a = [-69.6  73.0 -65.0 -33.6 -26.6  12.3 -72.1]
a[0]	-69.6
a[-2]	12.3
a[-3]	-26.6
a[-5]	-65.0

W =
[[-16.2 -19.1 -20.9 -13.1 -26.1 -14.9  -9.6   1.7  -8.7  15.9  27.8   0.8
   35.7  36.6   0.1  29.2]
 [ -9.8 -13.8 -19.7 -15.2 -22.3   0.1 -39.4  -2.9  -3.4   1.8  -7.0  24.4
   41.9  30.4  24.2   2.6]
 [ -4.1   2.9   7.8   3.0 -12.6  -7.7   2.9  56.1   6.5   4.0  24.0  35.3
    7.0 -13.4 -30.5 -39.4]
 [ 21.1  31.4  18.3  12.3  33.1  73.5  16.5  20.1 -14.4 -21.3  -7.3   6.1
  -29.6  31.7  -5.0 -13.3]
 [  0.5  15.4  14.4   9.9   9.8  26.2  42.8  56.5 -12.5   6.8  52.6   2.9
  -17.0  18.2 -48.7  -6.4]]
W[-5, -16]	-16.2
W[-2, 12]	-29.6
W[2, -15]	2.9
W[1, -10]	-39.4
W[0, -12]	-26.1
W[2]	[-4.1, 2.9, 7.8, 3.0, -12.6, -7.7, 2.9, 56.1, 6.5, 4.0, 24.0, 35.3, 7.0, -13.4, -30.5, -39.4]
W[-5]	[-16.2, -19.1, -20.9, -13.1, -26.1, -14.9, -9.6, 1.7, -8.7, 15.9, 27.8, 0.8, 35.7, 36.6, 0.1, 29.2]
W[-5, -1]	29.2
W[1, -13]	-15.2
W[2, 8]	6.5
W[1, 5]	0.1
W[4, 1]	15.4
W[2, -9]	56.1
W[4, 5]	26.2
W[-5, -7]	15.9
W[:, -13]	[-13.1, -15.2, 3.0, 12.3, 9.9]
W[:, -3]	[36.6, 30.4, -13.4, 31.7, 18.2]
W[-4, 1]	-13.8
W[0, -10]	-9.6
W[2, 12]	7.0
W[:, -12]	[-26.1, -22.3, -12.6, 33.1, 9.8]
W[-2, 7]	20.1
W[:, -8]	[-8.7, -3.4, 6.5, -14.4, -12.5]
W[4, -14]	14.4
W[4, 9]	6.8
W[-2, 9]	-21.3
W[-1, -16]	0.5
W[1, -12]	-22.3
W[-2]	[21.1, 31.4, 18.3, 12.3, 33.1, 73.5, 16.5, 20.1, -14.4, -21.3, -7.3, 6.1, -29.6, 31.7, -5.0, -13.3]

data =
[[-11.7  32.5  72.5 -18.4 -31.1]
 [-14.0  -7.9 -44.1  32.7  -1.7]]
Rows and columns are counted from 0.
(0, 0) -> -11.7
(0, 2) -> 72.5
(1, 2) -> -44.1
(0, 4) -> -31.1
(1, 4) -> -1.7
(1, 0) -> -14.0

A =
array([-32.3, -76.3,  64.7,   7.0,  29.4, -21.2, -14.3,  58.4, -57.5,
        17.2,   6.6, -32.2])
A[0]: -32.3
A[6]: -14.3
A[7]: 58.4
A[-4]: -57.5
A[9]: 17.2
A[10]: 6.6
A[5]: -21.2

grid =
[[-26.4  14.5  42.7 -66.7]
 [-55.2 -28.7 -32.3  20.4]]
Indices start at 0.
(0, 0) -> -26.4
(1, 2) -> -32.3
(1, 3) -> 20.4
(1, 0) -> -55.2
(0, 1) -> 14.5

X =
92,117,162,59,1,100,40,169,82,111,37,141,113,89,100
89,130,165,51,115,135,123,118,70,43,31,10,149,147,135
130,95,66,177,198,65,151,152,84,33,110,189,72,123,65
Rows and columns are counted from 0.
(0, 0): 92
(1, 6): 123
(0, 6): 40
(2, 0): 130
(2, 12): 72
(2, 5): 65
(1, 3): 51
(1, 2): 165
(2, 6): 151
(2, 2): 66
(0, 9): 111
(2, 8): 84
(0, 11): 141
(1, 0): 89
